[[27, 11, 64, 12, 43], [23, 12, 69, 16, 42], [9, 28, 87, 53, 36]] ⇒ 42
[[-401, 58, 233, -37, -684, 920], [77, 63, -570, 28, 142, -599]] ⇒ 920
[[822, 781, 500, 646, 577], [298, 284, 442, 562, 476], [251, 236, 339, 661, 698]] ⇒ 476
[[6, 7, 1, 4, 6, 5], [4, 9, 3, 3, 3, 3]] ⇒ 5
[[446, 583, 240, -785, -812, 613], [-284, 333, 406, -45, -150, -959], [-465, -943, -12, 127, 548, -86]] ⇒ -959
[[-35, 18, -27, -24], [-36, 29, 7, -30], [-28, -25, -30, 7]] ⇒ -30
[[-168, -796, 192, -521], [974, 78, -264, -473]] ⇒ -521
---
array([[-56, -76, -22,  52],
       [ 84,  81,  69, -83]]) Out: 52

array([[ 25,  64, -22, -32,  -1,  16, -55],
       [ 46, -87, -33,  84,  70, -59, -68],
       [-75,  34, -19, -74, -83,  28, -26]]) Out: -32

array([[  2,   5,  41,  30],
       [-11,  63,  75,  -2],
       [ 29, -22,  65,   7]]) Out: 30

array([-93,  59,  71, -59, -18, -52]) Out: -59

array([[ 21,  33, -21,   2, -41,  13],
       [100,  40,  -3,  57,   5, -15]]) Out: 2

array([[ -49,  103,  -34,  -43,  -92,   -2],
       [ -35, -101,   13,   87,   73,  -16],
       [  21,  -87,  -31,  -36,   27,  -41]]) Out: -43

array([[ 39,   1,  39,  34,  18,  32, -20],
       [-53,  16, -45,  -8,  92, -53,  81]]) Out: 34

array([104, -40,  84, -10]) Out: -10

array([-26,   1, 100, -24]) Out: -24

array([ 11,  79,  57,  13, -68,   3, -53]) Out: 13
---
array([[ 1.637, -1.933, -1.402, -1.485, -0.526, -1.651],
       [-1.847,  0.846, -0.046, -0.381, -0.153,  0.784],
       [-0.382, -0.169, -0.539,  0.178,  1.309, -0.311],
       [-0.501,  0.960, -1.301,  0.685,  1.158, -0.791],
       [-0.418,  0.238, -1.140, -1.683,  0.456, -0.634],
       [ 0.346,  0.604, -0.606, -0.986, -1.205,  0.282],
       [ 0.955,  0.768,  0.971, -1.923, -1.041,  0.164],
       [ 1.340, -1.717, -1.759, -1.367, -0.604, -1.866],
       [ 1.126, -0.413, -1.365, -0.442,  0.436, -1.424]]) Out: -1.651

array([[ 0.515,  1.793,  0.019,  1.237, -0.227,  0.012,  2.021,  0.843,
         0.573, -1.385,  0.741,  1.397,  2.254,  0.389, -1.477, -0.043],
       [-0.300, -0.223,  0.066,  0.048, -1.196,  0.988,  0.815,  1.791,
         0.862,  0.417, -0.177,  1.577,  0.573, -0.100, -1.612, -0.565],
       [-0.091, -0.015,  0.066,  1.414, -1.169,  1.479,  1.029,  1.309,
         0.560, -1.075,  1.119,  1.330,  1.309,  0.289, -1.454, -0.605],
       [-0.397,  0.123,  0.000,  0.630, -0.054,  0.370,  1.129,  1.128,
         1.454, -1.519,  1.237,  1.651,  2.372,  0.573, -0.811,  1.451],
       [-0.274, -0.671,  0.207,  0.583, -0.072,  1.104,  0.951,  1.235,
         1.349, -1.594,  2.075,  1.356,  1.344,  0.330, -0.474, -0.096],
       [-0.431, -0.561,  0.766,  0.089,  0.399,  0.779,  0.887,  1.136,
         1.120, -1.002,  1.398,  1.638,  0.735,  0.577, -0.724, -0.084],
       [ 0.884,  0.059, -1.200, -0.294,  0.276, -0.129,  0.526,  1.560,
         2.301, -1.734, -0.901,  0.350,  1.765, -0.402, -1.306,  0.690],
       [ 0.054,  1.247,  0.119,  0.587,  0.009, -0.029,  1.424,  0.698,
         0.529, -0.444,  0.325,  1.538,  0.950,  0.616, -1.553, -0.077],
       [ 0.637,  0.070,  0.078,  0.886,  0.855,  0.163,  0.825,  1.056,
         0.369, -0.680,  0.689, -0.109,  0.939,  0.619, -1.546, -0.657]]) Out: -0.043

array([[ 0.35, -0.77,  0.31,  0.07,  1.04,  0.45,  1.12,  0.23,  0.65,
         0.50,  0.72, -1.01,  0.62],
       [-0.16,  0.38,  1.03,  0.55,  0.16,  0.02,  0.16,  0.20, -0.38,
        -0.75, -0.32,  0.09,  1.00],
       [ 0.24, -0.04,  0.16,  0.05,  0.72,  0.35,  0.41,  0.19,  0.58,
         0.43,  0.47, -0.04,  0.11],
       [ 0.05,  0.46,  0.50,  0.47, -0.02,  0.00,  0.12,  0.17, -0.09,
        -0.02,  0.05,  0.28,  0.49],
       [ 0.40, -0.97,  0.32,  0.11,  1.06,  0.48,  1.33,  0.23,  0.61,
         0.47,  0.74, -1.26,  0.77],
       [ 0.24,  0.23,  0.23,  0.23,  0.24,  0.23,  0.23,  0.24,  0.22,
         0.24,  0.23,  0.23,  0.23],
       [ 0.24, -0.15,  0.19,  0.02,  0.83,  0.36,  0.52,  0.18,  0.66,
         0.48,  0.56, -0.20,  0.17],
       [ 0.28, -0.45,  0.26,  0.02,  0.98,  0.40,  0.82,  0.21,  0.70,
         0.51,  0.67, -0.62,  0.38],
       [ 0.24, -0.21,  0.20,  0.02,  0.87,  0.36,  0.58,  0.19,  0.68,
         0.49,  0.59, -0.29,  0.22],
       [ 0.21,  0.27,  0.27,  0.26,  0.17,  0.20,  0.21,  0.22,  0.18,
         0.20,  0.20,  0.26,  0.27],
       [ 0.04,  0.45,  0.50,  0.47, -0.02,  0.00,  0.12,  0.17, -0.10,
        -0.02,  0.04,  0.28,  0.50],
       [ 0.48, -1.28,  0.33,  0.18,  1.07,  0.54,  1.64,  0.25,  0.51,
         0.41,  0.73, -1.61,  0.97]]) Out: 0.62

array([[ 0.107, -0.213,  0.072, -0.197,  0.109, -0.120, -0.074, -0.050,
        -0.146],
       [ 0.133, -0.218,  0.096, -0.234,  0.148, -0.217, -0.059, -0.102,
        -0.227],
       [-0.233,  0.149, -0.183,  0.157, -0.233,  0.041, -0.034, -0.059,
         0.072],
       [ 0.067, -0.234,  0.040, -0.287,  0.102, -0.191, -0.151, -0.093,
        -0.189],
       [ 0.049, -0.255,  0.031, -0.234,  0.054, -0.174, -0.121, -0.092,
        -0.189],
       [ 0.061, -0.236,  0.027, -0.252,  0.072, -0.174, -0.136, -0.077,
        -0.171],
       [-0.043, -0.072, -0.049, -0.116,  0.000, -0.044, -0.109, -0.054,
        -0.157],
       [-0.090, -0.031, -0.073, -0.088, -0.079, -0.046, -0.087, -0.040,
        -0.072],
       [-0.134, -0.019, -0.102, -0.003, -0.154, -0.032,  0.008, -0.036,
         0.000]]) Out: -0.146

array([[ -3.452, -10.824,  -3.453, -11.895,  -3.266, -10.077, -10.459,
         -3.024,  -6.021,  -9.438,  -9.333, -13.676,  -8.940,  -4.606,
        -10.795],
       [-11.065, -27.094,  -7.101, -21.591, -12.044, -14.625,  -6.981,
         -1.822,  -2.364,  15.600, -11.071, -10.438,  -7.492, -13.127,
          0.544],
       [ -0.741,  -6.624,   6.308,  -3.785, -10.398, -12.800, -11.246,
         -8.963,  -6.925, -13.102,  -2.149,  -6.527,  -9.916,  -8.381,
        -14.965],
       [ -4.996,  -5.528, -16.336,  -7.337,  13.367,   3.631,  -3.479,
         -8.395,  -5.068,  16.287,  -5.441,   2.760, -12.814,  -4.586,
          0.079],
       [ -9.856, -24.951,  -1.782, -16.773, -13.191,  -7.797,  -3.116,
        -12.455,   2.256,   2.139,  -8.312,  -6.344, -11.951, -19.169,
          3.817],
       [-15.856,  -7.652, -11.415, -11.182,  -5.089, -20.707, -11.684,
        -18.858,   3.988,   3.387,  -4.905,  -7.041,  -2.713, -17.242,
        -15.641],
       [  1.847,  -9.341, -18.005, -11.208,   6.957, -19.463,  -5.919,
          5.678, -15.274,   9.497,  -2.986,  10.255,  10.494, -12.676,
        -11.925]]) Out: -10.795

array([[  2.42, -17.23,  16.32,  11.69,   5.95,   5.48,  -1.15,   0.56,
         -5.98,  18.95],
       [ -2.39, -17.18,   8.80,  24.31,  -5.76,   1.10,  -5.97,  -0.26,
          2.72,  16.22],
       [ 10.37,  -2.54, -11.49, -22.67,  10.19,  -6.87,  10.47, -18.38,
         -5.02,   4.35],
       [ 10.83, -12.75,  -2.71,  -6.64,   8.86,  -5.64,   8.87, -17.50,
         -8.79,  10.36],
       [  7.99,  -6.99,   5.51,  -6.78,   8.99,   0.88,   6.17,  -3.08,
        -13.31,  14.52],
       [  7.89, -13.37,  11.54,   4.55,   7.33,   0.94,   3.72,  -3.07,
         -9.36,  19.09],
       [-12.73, -27.23,  15.29,  12.66,   7.21,  16.35, -13.74,  -5.14,
          9.51,  10.99],
       [  4.40,   9.39,  18.50,  -3.08,   1.92,   3.71,   3.05,  21.95,
         -5.06,  15.07],
       [ -0.66,   9.29, -14.08, -24.59,   1.85,  -4.00,   5.45,  -5.93,
          4.07,  -8.45],
       [  8.37,  18.00, -13.02, -28.84,   1.20,  -9.32,   9.66,  -0.17,
         -0.44,   2.97],
       [ -1.71,  -2.22,  24.28,   2.22,   6.23,  12.64,  -3.92,  18.13,
         -1.65,  16.37]]) Out: 18.95
